.49  .44  .33  -.26  -.20  .08  .61  -.02  .46  -.31  .23  .27  -.18
.34  .41  .41  -.25  -.28  -.06  .69  .14  .27  -.25  .36  .28  -.20
:
-.18  .49  .44  .33  -.26  -.20  .08  .61  -.02  .46  -.31  .23  .27
-.20  .34  .41  .41  -.25  -.28  -.06  .69  .14  .27  -.25  .36  .28

.31  -.07  .67
-.02  -.19  -.65
-.73  .41  .18
-.40  -.72  -.33
:
.67  .31  -.07
-.65  -.02  -.19
.18  -.73  .41
-.33  -.40  -.72

.56  .34  -.11  -.09  -.10  .05  -.18  .02  .16  -.05  .20  .24  .03  .36
-.29  -.23  .05  .26  -.08  -.06  .24  .02  -.37  .00  .31  -.47  -.07  -.39
-.16  -.16  -.02  -.37  .04  -.11  -.27  -.02  -.08  .03  .64  -.09  .03  -.11
-.48  -.47  -.05  .21  .01  .08  .26  .01  -.35  .01  -.19  -.32  -.08  -.46
-.13  -.28  -.09  -.28  .13  -.01  -.22  .04  -.06  -.03  -.12  -.17  -.05  -.32
.44  .17  .00  -.46  .09  -.04  -.27  -.04  .21  -.02  -.18  .22  -.01  .18
:
.36  .56  .34  -.11  -.09  -.10  .05  -.18  .02  .16  -.05  .20  .24  .03
-.39  -.29  -.23  .05  .26  -.08  -.06  .24  .02  -.37  .00  .31  -.47  -.07
-.11  -.16  -.16  -.02  -.37  .04  -.11  -.27  -.02  -.08  .03  .64  -.09  .03
-.46  -.48  -.47  -.05  .21  .01  .08  .26  .01  -.35  .01  -.19  -.32  -.08
-.32  -.13  -.28  -.09  -.28  .13  -.01  -.22  .04  -.06  -.03  -.12  -.17  -.05
.18  .44  .17  .00  -.46  .09  -.04  -.27  -.04  .21  -.02  -.18  .22  -.01

.26  -.41  .11  -.12  .43  -.09  -.04  .15  .03
.44  -.13  -.04  -.04  .58  .13  -.08  .00  .07
.11  .65  -.06  .00  -.33  -.08  .42  .11  -.01
.25  -.38  .52  -.48  .05  .19  .10  .01  .22
.21  .30  .47  -.53  -.18  -.01  .06  .06  .04
:
.03  .26  -.41  .11  -.12  .43  -.09  -.04  .15
.07  .44  -.13  -.04  -.04  .58  .13  -.08  .00
-.01  .11  .65  -.06  .00  -.33  -.08  .42  .11
.22  .25  -.38  .52  -.48  .05  .19  .10  .01
.04  .21  .30  .47  -.53  -.18  -.01  .06  .06

.60  .19  .33  -.07  .28  .05  -.19  -.67  -.39
.43  -.29  .51  .30  -.16  .29  .20  -.37  -.55
:
-.39  .60  .19  .33  -.07  .28  .05  -.19  -.67
-.55  .43  -.29  .51  .30  -.16  .29  .20  -.37

-.29  .48  .67  .31  -.13  .43  -.20  .34  -.51  -.47  .27  .54
-.04  .19  .72  .27  -.23  -.14  .16  .22  .07  -.13  .09  .18
-.51  .05  -.30  -.45  -.15  .28  -.13  .11  .07  -.08  -.22  .07
-.16  .13  -.10  -.10  -.20  .00  -.33  .36  -.05  -.18  .14  .59
.16  .02  .17  .22  -.01  -.15  .33  .10  .07  .12  -.18  -.01
-.16  .09  -.29  -.17  -.09  .07  -.36  .24  -.07  -.11  .17  .44
:
.54  -.29  .48  .67  .31  -.13  .43  -.20  .34  -.51  -.47  .27
.18  -.04  .19  .72  .27  -.23  -.14  .16  .22  .07  -.13  .09
.07  -.51  .05  -.30  -.45  -.15  .28  -.13  .11  .07  -.08  -.22
.59  -.16  .13  -.10  -.10  -.20  .00  -.33  .36  -.05  -.18  .14
-.01  .16  .02  .17  .22  -.01  -.15  .33  .10  .07  .12  -.18
.44  -.16  .09  -.29  -.17  -.09  .07  -.36  .24  -.07  -.11  .17
---
-.10  .32  .37  .20
.12  -.15  .17  .32
-.08  -.03  .14  -.36
.03  .22  .50  -.04
-.05  -.28  -.03  -.65
:
.32  .37
-.15  .17

.37  -.49  -.46  -.47  -.34
.18  -.72  .47  .03  .60
:
-.49  -.46
-.72  .47

-.07  .10  -.10
-.06  .25  -.06
.03  -.27  .13
-.23  -.24  .54
-.37  .13  -.20
:
.10  -.10
.25  -.06

.77  -.39  -.10
-.40  .32  -.21
.27  -.06  -.04
-.16  .19  -.50
.49  -.23  -.16
:
-.39  -.10
.32  -.21

-.27  -.39  .16  -.12
.41  .31  -.46  -.14
-.54  .08  .73  .23
.49  .73  .04  -.27
.14  .01  -.55  .21
:
-.39  .16
.31  -.46

-.02  .02  -.17  -.01
-.30  .31  .55  .27
-.26  .24  .05  .29
:
.02  -.17
.31  .55

.05  -.47  .13  -.44
.01  -.15  -.01  -.15
.29  .58  -.59  -.15
-.14  -.03  -.04  .06
:
-.47  .13
-.15  -.01
